Below is a small trained network, with its code and all its weights. Each question gives an input and a class and asks what happens when units are switched off, that is, made to give their printed mean instead of their output.

import numpy as np


def w(rows, s, z=0):
    codes = np.array(rows[::2]) - 128.0
    scale = np.full(codes.shape[1], s)
    scale[-1] = z or s
    return codes * scale


def f(y):
    return y / 2 * (1 + np.tanh(0.7978845608 * (y + 0.044715 * y**3)))


def log_softmax(a):
    a = a - a.max(-1, keepdims=True)
    return a - np.log(np.exp(a).sum(-1, keepdims=True))


def net(x, mask):
    res = np.array(x, float).reshape(1, 2) / 4 @ E
    y = f(res @ A[0][:, :-1].T + A[0][:, -1])
    res = res + np.where(mask, y, B[0][:, -1]) @ B[0][:, :-1]
    return log_softmax(res[-1] @ U[:, :-1].T + U[:, -1])


A, B = {}, {}
E = w([
[100,69,93,201,44,213,121,145,101,184,172],'x0',
[191,115,7,192,134,101,220,105,248,137,151],'x1',
],0.012)
A[0] = w([
[194,116,101,156,108,102,145,22,201,99,228,231],'N0',
[76,143,204,154,216,179,45,108,98,120,116,56],'N1',
[108,59,126,190,29,230,99,154,91,169,192,77],'N2',
[149,151,27,143,108,113,190,58,192,115,161,41],'N3',
[42,166,126,75,113,146,97,182,57,109,113,77],'N4',
[67,167,166,79,129,138,51,169,106,201,90,76],'N5',
[95,136,167,120,137,58,40,102,22,202,127,255],'N6',
[222,148,179,55,216,52,81,34,121,3,56,94],'N7',
],0.0055,0.0078)
B[0] = w([
[116,150,88,176,125,106,109,124,150,183,122,231],'N0',
[118,119,215,157,194,195,160,190,115,141,149,168],'N1',
[149,30,196,45,88,253,75,109,69,70,235,199],'N2',
[124,121,212,93,233,169,185,190,160,134,185,186],'N3',
[121,91,175,136,179,155,184,202,197,115,103,173],'N4',
[86,122,163,160,220,166,144,162,191,162,182,174],'N5',
[60,183,103,196,65,51,154,149,153,213,56,245],'N6',
[182,64,193,58,106,173,63,87,40,99,178,235],'N7',
],0.011,0.012)
U = w([
[95,117,125,160,218,127,170,215,201,187,118,58],'0',
[184,62,146,29,95,168,67,42,39,50,172,81],'1',
[103,164,49,201,1,36,109,44,124,211,42,254],'2',
],0.0083,0.0085)

Each question gives the input, the list of numbers given to net, and the class t.
The units are the neurons (one row each of A and B). Each row of codes is followed by its name. A weight is (code - 128) times the scale printed after its matrix; where a second scale follows, it is the last column's (A, B and U).
mask holds one flag per neuron, in row order. A switched-off neuron (its flag False) gives its mean, the last column of its row in B, instead of its output. The means were averaged over made-up inputs and are rounded, as every weight is.
A unit's drop is (log p(t) with every unit on - log p(t) with that unit switched off) / (log p(t) with every unit on - log p(t) with every unit switched off).
The circuit of an input: a set's keep is (log p(t) with only the set's units on - log p(t) with every unit switched off) / (log p(t) with every unit on - log p(t) with every unit switched off). Starting from all 8 units, units are removed one at a time, each time the one whose removal leaves the highest keep (on an exact tie, the one counted first), for as long as the keep stays at least 0.8.
circuit, biggest first: the units of the circuit, biggest drop first
top k neurons: the k neurons with the biggest drops, biggest first
drop when u is switched off: that unit's drop, to one decimal
input [-6,0], class 1: circuit, biggest first -> (N7)
input [0,3], class 2: top 4 neurons -> (N5, N4, N1, N2)
input [-3,-2], class 2: circuit, biggest first -> (N2, N3)
input [1,3], class 2: top 3 neurons -> (N5, N4, N1)
input [-5,2], class 1: top 2 neurons -> (N6, N7)
input [-4,-5], class 0: top 2 neurons -> (N6, N2)
input [-5,4], class 1: top 2 neurons -> (N6, N7)
input [3,-1], class 2: top 2 neurons -> (N7, N3)
input [-3,1], class 2: top 2 neurons -> (N2, N3)
input [-5,3], class 1: drop when N7 is switched off -> 0.2
input [-6,5], class 1: drop when N4 is switched off -> 0.1
input [-7,3], class 1: drop when N7 is switched off -> 0.2
input [3,2], class 2: top 2 neurons -> (N7, N3)
input [8,1], class 1: circuit, biggest first -> (N2)
